Below are the code and all the weights of a small trained network. Each question names an input and a target symbol and asks about switching units off, where a switched-off unit gives its printed mean instead of its output.

import numpy as np


def w(rows, s, z=0):
    codes = np.array(rows[::2]) - 128.0
    scale = np.full(codes.shape[1], s)
    scale[-1] = z or s
    return codes * scale


def f(y):
    return y / 2 * (1 + np.tanh(0.7978845608 * (y + 0.044715 * y**3)))


def softmax(a):
    e = np.exp(a - a.max(-1, keepdims=True))
    return e / e.sum(-1, keepdims=True)


def log_softmax(a):
    a = a - a.max(-1, keepdims=True)
    return a - np.log(np.exp(a).sum(-1, keepdims=True))


def net(x, mask):
    ids = ['ΔΘΛΞΣΦαγεζημτψω'.index(c) for c in x.split()]
    T = len(ids)
    res = E[ids] + P[:T]
    u = 0
    for l in range(3):
        q, k, v = (res @ M[l].T for M in (Q, K, V))
        z = softmax(np.where(np.tri(T) > 0, q @ k.T / 2**0.5, -1e9)) @ v
        res = res + np.where(mask[u], z, O[l][:, -1]) @ O[l][:, :-1]
        u += 1
        y = f(res @ A[l][:, :-1].T + A[l][:, -1])
        res = res + np.where(mask[u : u + 4], y, B[l][:, -1]) @ B[l][:, :-1]
        u += 4
    return log_softmax(res[-1] @ U[:, :-1].T + U[:, -1])


Q, K, V, O, A, B = {}, {}, {}, {}, {}, {}
E = w([
[134,111,122],'Δ',
[132,113,122],'Θ',
[139,142,88],'Λ',
[143,108,109],'Ξ',
[144,109,112],'Σ',
[147,112,113],'Φ',
[122,73,115],'α',
[139,109,113],'γ',
[139,108,110],'ε',
[135,111,118],'ζ',
[145,154,64],'η',
[110,115,136],'μ',
[137,243,93],'τ',
[179,146,187],'ψ',
[1,159,65],'ω',
],0.022)
P = w([
[94,183,132],'0',
[212,105,77],'1',
[255,88,87],'2',
[193,83,121],'3',
[155,78,146],'4',
[124,71,165],'5',
[85,61,181],'6',
[76,57,186],'7',
[23,55,218],'8',
[42,41,211],'9',
[78,34,187],'10',
[147,12,156],'11',
],0.0047)
Q[0] = w([
[137,255,179],'0.h0',
[191,13,180],'0.h0',
],0.0061)
K[0] = w([
[179,142,153],'0.h0',
[117,8,81],'0.h0',
],0.011)
V[0] = w([
[255,128,187],'0.h0',
[108,4,141],'0.h0',
],0.0049)
O[0] = w([
[26,168,53,186],'0.h0',
[73,3,211,249],'0.h0',
],0.0044,0.0019)
A[0] = w([
[148,116,120,185],'0.n0',
[121,138,255,221],'0.n1',
[59,204,66,252],'0.n2',
[116,90,25,102],'0.n3',
],0.0089,0.0025)
B[0] = w([
[121,94,144,160],'0.n0',
[254,81,114,253],'0.n1',
[65,155,147,158],'0.n2',
[137,147,191,169],'0.n3',
],0.0096,0.0041)
Q[1] = w([
[122,229,48],'1.h0',
[7,253,136],'1.h0',
],0.0029)
K[1] = w([
[156,145,80],'1.h0',
[133,109,1],'1.h0',
],0.0048)
V[1] = w([
[6,159,77],'1.h0',
[70,90,93],'1.h0',
],0.012)
O[1] = w([
[215,156,3,8],'1.h0',
[139,63,36,93],'1.h0',
],0.011)
A[1] = w([
[83,123,141,116],'1.n0',
[111,152,1,44],'1.n1',
[99,139,47,2],'1.n2',
[148,156,81,138],'1.n3',
],0.008,0.006)
B[1] = w([
[95,64,223,251],'1.n0',
[49,104,253,161],'1.n1',
[104,62,215,132],'1.n2',
[13,171,135,133],'1.n3',
],0.0044,0.0033)
Q[2] = w([
[120,224,47],'2.h0',
[129,242,1],'2.h0',
],0.0091)
K[2] = w([
[88,205,137],'2.h0',
[101,251,80],'2.h0',
],0.011)
V[2] = w([
[3,43,151],'2.h0',
[123,99,46],'2.h0',
],0.0055)
O[2] = w([
[143,49,24,223],'2.h0',
[2,13,194,4],'2.h0',
],0.0062,0.011)
A[2] = w([
[56,174,193,41],'2.n0',
[78,96,219,149],'2.n1',
[144,143,231,9],'2.n2',
[254,112,70,125],'2.n3',
],0.0092,0.012)
B[2] = w([
[141,80,119,142],'2.n0',
[141,156,148,249],'2.n1',
[79,107,63,190],'2.n2',
[5,158,147,152],'2.n3',
],0.014,0.012)
U = w([
[126,125,135,1],'Δ',
[138,137,120,49],'Θ',
[147,156,99,180],'Λ',
[146,134,99,137],'Ξ',
[144,133,111,115],'Σ',
[135,136,130,23],'Φ',
[130,5,138,134],'α',
[138,112,118,94],'γ',
[145,113,112,136],'ε',
[152,111,110,152],'ζ',
[150,157,81,213],'η',
[145,107,123,108],'μ',
[110,190,99,153],'τ',
[159,188,254,168],'ψ',
[20,134,143,25],'ω',
],0.0087,0.0047)

Each question gives the input, a string of symbols that net reads in full, and the target symbol t.
The units are the heads (2 rows each of Q, K, V and O) and the neurons (one row each of A and B). Each row of codes is followed by its name. A weight is (code - 128) times the scale printed after its matrix; where a second scale follows, it is the last column's (O, A, B and U).
mask holds one flag per unit, layer by layer, with each layer's heads first. A switched-off unit (its flag False) gives its mean, the last column of its rows in O or B, instead of its output. The means were averaged over made-up inputs and are rounded, as every weight is.
A unit's drop is (log p(t) with every unit on - log p(t) with that unit switched off) / (log p(t) with every unit on - log p(t) with every unit switched off).
The circuit of an input: a set's keep is (log p(t) with only the set's units on - log p(t) with every unit switched off) / (log p(t) with every unit on - log p(t) with every unit switched off). Starting from the 12 units with the biggest drops (on a tie, the unit counted first), units are removed one at a time, each time the one whose removal leaves the highest keep (on an exact tie, the one counted first), for as long as the keep stays at least 0.8.
circuit, biggest first: the units of the circuit, biggest drop first
unit that matters most: the unit with the biggest drop
k most important neurons: the k neurons with the biggest drops, biggest first
top k neurons in layer l: the k neurons of layer l with the biggest drops, biggest first
input τ ω ζ, target ω: circuit, biggest first => 2.n3; 1.h0
input Θ α ε Σ Σ ψ ω Σ, target ω: circuit, biggest first => 2.n3; 1.h0; 0.n2; 0.n1
input Δ ψ Δ α γ Δ Ξ ψ ψ α ψ Δ, target ψ: circuit, biggest first => 2.n1; 1.h0
input α Θ Δ, target α: circuit, biggest first => 2.h0; 1.h0
input Ξ Σ Ξ Δ α ψ ψ ψ Θ ε Θ, target ψ: 2 most important neurons => 2.n2; 0.n1
input ψ γ Σ, target ψ: circuit, biggest first => 1.h0
input α Σ ψ ω Θ μ, target ω: 2 most important neurons => 2.n3; 0.n1
input α Ξ ψ ω ε, target ω: 2 most important neurons => 2.n3; 0.n2
input ψ Ξ Θ Δ ω α Δ ω γ α, target ω: circuit, biggest first => 2.n3; 1.h0; 0.n2
input α μ ψ α ψ ψ Θ ψ ψ ψ Σ Ξ, target ψ: 2 most important neurons => 2.n1; 0.n1
input Φ η Δ ω Θ Σ, target ω: circuit, biggest first => 2.n3; 1.h0; 0.n1
input ω ψ τ η ψ ψ ψ α, target ψ: top 2 neurons in layer 2 => 2.n2; 2.n1
input Ξ ψ Λ, target ψ: 2 most important neurons => 2.n2; 0.n3
input ψ μ Ξ μ ψ γ α ζ μ, target α: top 2 neurons in layer 0 => 0.n1; 0.n3
input γ ε ψ ψ ζ ζ ζ Σ Σ α ζ Δ, target α: unit that matters most => 0.h0
input ψ Δ ε α α Ξ, target α: circuit, biggest first => 0.h0; 2.h0
input μ Δ μ Ξ η ψ μ α α α μ, target α: circuit, biggest first => 2.h0; 1.h0
input Ξ Θ α ψ ω Σ ψ α Σ ω γ, target ω: circuit, biggest first => 2.n3; 1.h0; 0.n2; 0.n1
input α ψ μ, target ψ: circuit, biggest first => 1.h0; 2.n1
input α ω Φ, target ω: unit that matters most => 2.n3
input α ψ μ α Θ Σ Ξ ψ ψ ψ Φ Λ, target ψ: 3 most important neurons => 2.n2; 0.n1; 0.n3
